Below is a small trained network, with its code and all its weights. Each question gives an input and a target symbol and asks what happens when units are switched off, that is, made to give their printed mean instead of their output.

import numpy as np


def w(rows, s, z=0):
    codes = np.array(rows[::2]) - 128.0
    scale = np.full(codes.shape[1], s)
    scale[-1] = z or s
    return codes * scale


def f(y):
    return np.maximum(y, 0)


def softmax(a):
    e = np.exp(a - a.max(-1, keepdims=True))
    return e / e.sum(-1, keepdims=True)


def log_softmax(a):
    a = a - a.max(-1, keepdims=True)
    return a - np.log(np.exp(a).sum(-1, keepdims=True))


def net(x, mask):
    ids = ['ΓΦΩβεημξσ'.index(c) for c in x.split()]
    T = len(ids)
    res = E[ids] + P[:T]
    u = 0
    for l in range(2):
        q, k, v = (res @ M[l].T for M in (Q, K, V))
        z = softmax(np.where(np.tri(T) > 0, q @ k.T / 3**0.5, -1e9)) @ v
        res = res + np.where(mask[u], z, O[l][:, -1]) @ O[l][:, :-1]
        u += 1
        y = f(res @ A[l][:, :-1].T + A[l][:, -1])
        res = res + np.where(mask[u : u + 4], y, B[l][:, -1]) @ B[l][:, :-1]
        u += 4
    return log_softmax(res[-1] @ U[:, :-1].T + U[:, -1])


Q, K, V, O, A, B = {}, {}, {}, {}, {}, {}
E = w([
[177,143,80,172,135],'Γ',
[170,84,130,126,159],'Φ',
[138,97,97,136,56],'Ω',
[74,99,140,183,141],'β',
[82,168,112,109,60],'ε',
[31,212,147,98,131],'η',
[174,171,74,58,105],'μ',
[42,140,176,90,197],'ξ',
[106,177,134,3,136],'σ',
],0.016)
P = w([
[136,176,12,199,149],'0',
[157,181,218,151,114],'1',
[96,115,55,140,145],'2',
[146,167,230,131,110],'3',
[66,75,77,103,147],'4',
[140,155,237,116,109],'5',
[37,48,90,71,145],'6',
[135,152,247,94,101],'7',
[23,37,99,42,140],'8',
[131,144,254,85,98],'9',
],0.0089)
Q[0] = w([
[84,149,144,183,163],'0.h1',
[167,48,137,153,127],'0.h1',
[168,128,155,89,255],'0.h1',
],0.023)
K[0] = w([
[58,136,150,167,157],'0.h1',
[159,45,133,163,117],'0.h1',
[165,130,146,114,253],'0.h1',
],0.025)
V[0] = w([
[151,118,137,137,133],'0.h1',
[64,60,106,2,78],'0.h1',
[196,89,176,155,150],'0.h1',
],0.0064)
O[0] = w([
[123,146,139,98,134,84],'0.h1',
[179,218,82,253,184,233],'0.h1',
[134,165,174,45,142,2],'0.h1',
],0.0055,0.0022)
A[0] = w([
[229,130,155,137,143,3],'0.n1',
[166,72,126,65,123,82],'0.n2',
[240,67,174,167,82,69],'0.n3',
[199,143,67,249,198,98],'0.n4',
],0.015,0.0039)
B[0] = w([
[202,160,41,201,147,166],'0.n1',
[108,126,118,199,138,176],'0.n2',
[14,143,127,90,106,200],'0.n3',
[94,250,115,111,143,252],'0.n4',
],0.018,0.0029)
Q[1] = w([
[145,182,113,255,165],'1.h1',
[88,148,165,187,102],'1.h1',
[88,98,95,68,219],'1.h1',
],0.018)
K[1] = w([
[96,139,63,252,208],'1.h1',
[116,186,167,192,129],'1.h1',
[219,89,166,53,192],'1.h1',
],0.018)
V[1] = w([
[58,89,7,76,132],'1.h1',
[174,159,224,147,19],'1.h1',
[136,57,17,1,179],'1.h1',
],0.0062)
O[1] = w([
[147,115,128,244,112,248],'1.h1',
[90,87,132,1,114,4],'1.h1',
[77,203,90,176,79,7],'1.h1',
],0.0059,0.0048)
A[1] = w([
[217,169,194,86,31,254],'1.n1',
[175,193,100,104,121,3],'1.n2',
[129,6,67,142,122,56],'1.n3',
[114,65,49,196,112,50],'1.n4',
],0.014,0.0027)
B[1] = w([
[215,123,102,80,6,177],'1.n1',
[148,67,152,132,157,214],'1.n2',
[54,207,137,164,33,177],'1.n3',
[161,79,125,36,165,253],'1.n4',
],0.014,0.0056)
U = w([
[131,230,72,154,166,226],'Γ',
[110,21,61,51,176,221],'Φ',
[47,70,97,95,78,114],'Ω',
[138,29,226,223,118,168],'β',
[142,156,133,162,56,31],'ε',
[123,200,211,119,117,2],'η',
[169,74,114,132,126,51],'μ',
[129,184,254,43,173,15],'ξ',
[152,161,172,42,131,61],'σ',
],0.0079,0.0033)

Each question gives the input, a string of symbols that net reads in full, and the target symbol t.
The units are the heads (3 rows each of Q, K, V and O) and the neurons (one row each of A and B). Each row of codes is followed by its name. A weight is (code - 128) times the scale printed after its matrix; where a second scale follows, it is the last column's (O, A, B and U).
mask holds one flag per unit, layer by layer, with each layer's heads first. A switched-off unit (its flag False) gives its mean, the last column of its rows in O or B, instead of its output. The means were averaged over made-up inputs and are rounded, as every weight is.
A unit's drop is (log p(t) with every unit on - log p(t) with that unit switched off) / (log p(t) with every unit on - log p(t) with every unit switched off).
The circuit of an input: a set's keep is (log p(t) with only the set's units on - log p(t) with every unit switched off) / (log p(t) with every unit on - log p(t) with every unit switched off). Starting from all 10 units, units are removed one at a time, each time the one whose removal leaves the highest keep (on an exact tie, the one counted first), for as long as the keep stays at least 0.8.
circuit, biggest first: the units of the circuit, biggest drop first
most important unit: the unit with the biggest drop
top k neurons: the k neurons with the biggest drops, biggest first
k most important neurons of layer l: the k neurons of layer l with the biggest drops, biggest first
drop of u: that unit's drop, to one decimal
input β β β ε ε, target Φ: circuit, biggest first -> 1.n4, 0.n4
input η β ε Φ, target Φ: top 4 neurons -> 1.n4, 0.n1, 0.n2, 0.n4
input Φ Ω Φ η ξ Ω β, target Γ: circuit, biggest first -> 0.h1, 0.n4
input Γ Φ Ω β Φ Φ ε, target Γ: circuit, biggest first -> 0.h1, 0.n4
input ε Γ ε ε β μ, target μ: most important unit -> 0.n1
input Φ μ μ Γ ε ε σ, target Γ: top 2 neurons -> 0.n1, 1.n2
input ε ε β ε ξ β μ, target Γ: circuit, biggest first -> 0.h1, 0.n4
input ε β β μ ε Φ ξ, target Γ: top 3 neurons -> 0.n3, 1.n4, 1.n2
input Ω β β ξ β ε Γ, target Γ: top 2 neurons -> 0.n4, 1.n4
input β β Φ Φ ε β Φ Ω β, target Ω: 3 most important neurons of layer 0 -> 0.n4, 0.n2, 0.n1
input β Φ β, target Φ: 2 most important neurons of layer 0 -> 0.n3, 0.n4
input Ω Φ σ, target Γ: top 2 neurons -> 0.n3, 1.n4
input β ε ξ, target Γ: 2 most important neurons of layer 1 -> 1.n2, 1.n4
input ε β ε, target Φ: most important unit -> 1.n4
input Γ Φ ε Φ σ β Ω β Φ, target Ω: top 4 neurons -> 1.n3, 0.n4, 1.n4, 0.n2
input ξ σ β Φ Ω β η, target Γ: top 2 neurons -> 0.n3, 1.n2
input β Φ β β Ω β σ σ Γ, target Γ: top 3 neurons -> 0.n4, 0.n3, 1.n4
input Ω Φ ξ β η β Ω ε, target ε: 2 most important neurons of layer 1 -> 1.n1, 1.n4
input σ Φ β β ε β Ω, target Γ: 2 most important neurons of layer 0 -> 0.n4, 0.n3
input β σ β μ ξ β ξ β ε, target Γ: drop of 0.h1 -> 1.2
